Below is a small trained network, with its code and all its weights. Each question gives an input and a class and asks what happens when units are switched off, that is, made to give their printed mean instead of their output.

import numpy as np


def w(rows, s, z=0):
    codes = np.array(rows[::2]) - 128.0
    scale = np.full(codes.shape[1], s)
    scale[-1] = z or s
    return codes * scale


def norm(h):
    return h / np.sqrt((h * h).mean(-1, keepdims=True) + 1e-5)


def f(y):
    return np.maximum(y, 0)


def log_softmax(a):
    a = a - a.max(-1, keepdims=True)
    return a - np.log(np.exp(a).sum(-1, keepdims=True))


def net(x, mask):
    res = np.array(x, float).reshape(1, 6) / 4 @ E
    u = 0
    for l in range(3):
        y = f(norm(res) @ A[l][:, :-1].T + A[l][:, -1])
        res = res + np.where(mask[u : u + 8], y, B[l][:, -1]) @ B[l][:, :-1]
        u += 8
    return log_softmax(norm(res)[-1] @ U[:, :-1].T + U[:, -1])


A, B = {}, {}
E = w([
[176,116,178,104,130,123,232,113,176,216],'x0',
[125,189,174,140,113,91,122,254,39,208],'x1',
[113,179,105,1,142,180,216,140,133,149],'x2',
[79,131,176,69,187,4,137,157,146,129],'x3',
[132,250,105,120,143,151,160,67,62,147],'x4',
[130,179,94,206,184,114,122,131,233,174],'x5',
],0.0056)
A[0] = w([
[95,105,239,94,149,154,123,172,128,108,225],'0.n1',
[90,119,178,114,77,145,87,94,82,20,163],'0.n2',
[117,182,119,184,121,197,100,176,203,184,64],'0.n3',
[82,153,104,111,145,139,110,165,89,100,111],'0.n4',
[129,106,3,132,101,191,165,155,110,118,133],'0.n5',
[125,158,49,126,105,150,54,150,189,65,198],'0.n6',
[169,150,152,162,84,183,159,184,156,190,4],'0.n7',
[124,103,206,125,82,99,162,62,135,218,196],'0.n8',
],0.0075,0.0017)
B[0] = w([
[159,134,226,189,72,78,87,98,132,108,209],'0.n1',
[191,28,154,118,128,212,143,152,134,47,248],'0.n2',
[179,147,51,93,209,126,128,114,97,104,223],'0.n3',
[255,87,200,120,148,103,90,138,78,47,193],'0.n4',
[75,157,164,117,105,44,154,127,125,73,233],'0.n5',
[124,119,229,22,143,176,118,125,135,119,253],'0.n6',
[105,116,138,190,244,134,159,122,99,93,201],'0.n7',
[115,166,54,222,115,109,90,145,157,111,224],'0.n8',
],0.0066,0.0049)
A[1] = w([
[161,120,68,107,172,148,141,154,142,177,62],'1.n1',
[170,135,143,106,106,140,137,117,128,149,91],'1.n2',
[116,184,113,68,119,189,136,58,118,92,8],'1.n3',
[128,186,100,86,132,114,129,163,127,141,215],'1.n4',
[132,117,133,121,104,140,147,99,96,78,161],'1.n5',
[174,177,144,148,150,147,254,148,141,110,143],'1.n6',
[130,205,97,105,107,90,108,90,129,108,144],'1.n7',
[189,151,81,157,122,108,149,191,80,155,175],'1.n8',
],0.0083,0.0016)
B[1] = w([
[148,117,204,106,171,240,144,124,144,116,168],'1.n1',
[115,77,54,178,154,41,186,130,156,149,144],'1.n2',
[47,138,122,192,82,70,140,123,162,184,228],'1.n3',
[153,120,104,171,71,163,108,61,124,84,188],'1.n4',
[129,184,112,135,117,170,101,85,80,120,240],'1.n5',
[59,133,159,119,105,154,156,71,129,129,254],'1.n6',
[2,162,121,161,136,68,104,157,113,157,184],'1.n7',
[111,78,97,84,141,132,95,128,112,71,220],'1.n8',
],0.0096,0.0049)
A[2] = w([
[171,44,130,135,136,139,115,138,167,173,133],'2.n1',
[123,124,92,156,144,105,40,149,108,104,218],'2.n2',
[90,87,182,76,93,78,88,110,191,79,123],'2.n3',
[209,87,215,152,67,87,64,167,210,197,131],'2.n4',
[36,189,121,134,192,151,97,159,245,99,250],'2.n5',
[165,181,74,104,52,199,90,176,22,66,210],'2.n6',
[162,103,54,186,186,191,183,148,201,180,143],'2.n7',
[53,108,254,182,81,147,175,134,99,195,93],'2.n8',
],0.0063,0.0026)
B[2] = w([
[47,210,104,133,160,142,147,130,71,131,154],'2.n1',
[120,102,78,72,140,109,255,56,111,202,208],'2.n2',
[205,123,223,100,139,138,48,68,80,103,225],'2.n3',
[165,180,86,75,142,129,177,231,146,159,182],'2.n4',
[165,106,148,154,50,176,119,111,123,69,255],'2.n5',
[164,97,118,168,201,195,82,106,161,87,240],'2.n6',
[185,68,118,66,145,185,84,170,36,77,168],'2.n7',
[36,201,125,155,74,128,104,71,199,176,189],'2.n8',
],0.0084,0.0066)
U = w([
[101,74,42,125,181,81,142,162,108,185,13],'0',
[182,82,206,121,184,169,90,103,91,56,253],'1',
[153,138,178,80,90,12,142,200,151,198,4],'2',
[7,146,115,152,60,120,160,78,169,161,168],'3',
],0.013,0.0032)

Each question gives the input, the list of numbers given to net, and the class t.
The units are the neurons (one row each of A and B). Each row of codes is followed by its name. A weight is (code - 128) times the scale printed after its matrix; where a second scale follows, it is the last column's (A, B and U).
mask holds one flag per neuron, layer by layer. A switched-off neuron (its flag False) gives its mean, the last column of its row in B, instead of its output. The means were averaged over made-up inputs and are rounded, as every weight is.
A unit's drop is (log p(t) with every unit on - log p(t) with that unit switched off) / (log p(t) with every unit on - log p(t) with every unit switched off).
The circuit of an input: a set's keep is (log p(t) with only the set's units on - log p(t) with every unit switched off) / (log p(t) with every unit on - log p(t) with every unit switched off). Starting from the 12 units with the biggest drops (on a tie, the unit counted first), units are removed one at a time, each time the one whose removal leaves the highest keep (on an exact tie, the one counted first), for as long as the keep stays at least 0.8.
units of the circuit, in order: the units of the circuit, biggest drop first
k most important neurons: the k neurons with the biggest drops, biggest first
top k neurons in layer l: the k neurons of layer l with the biggest drops, biggest first
drop of u: that unit's drop, to one decimal
input [2,0,4,1,5,7], class 3: units of the circuit, in order => (1.n6)
input [-1,1,-1,7,1,3], class 2: top 2 neurons in layer 2 => (2.n6 2.n4)
input [2,-2,0,8,-7,-6], class 2: 3 most important neurons => (2.n4 0.n1 2.n6)
input [6,4,-8,-5,3,-1], class 0: top 3 neurons in layer 2 => (2.n3 2.n2 2.n5)
input [-6,8,1,4,8,5], class 0: 2 most important neurons => (2.n2 2.n3)
input [2,8,-5,3,-1,-7], class 2: 2 most important neurons => (0.n1 2.n4)
input [7,2,-5,5,6,6], class 3: 3 most important neurons => (0.n2 1.n7 2.n3)
input [2,2,-5,-3,-1,-1], class 0: 2 most important neurons => (2.n2 2.n3)
input [6,7,4,2,-6,-8], class 2: 2 most important neurons => (0.n1 2.n4)
input [-7,-7,8,-3,6,-2], class 3: top 2 neurons in layer 0 => (0.n5 0.n3)
input [0,2,2,7,-3,0], class 2: drop of 0.n1 => 0.1
input [2,3,3,6,-5,4], class 2: drop of 0.n1 => 1.2
input [7,8,-7,2,0,-8], class 2: drop of 0.n1 => 0.3
input [-2,-7,1,-1,4,3], class 3: units of the circuit, in order => (1.n3)
input [-2,-4,-5,-2,6,3], class 3: drop of 1.n3 => 0.5
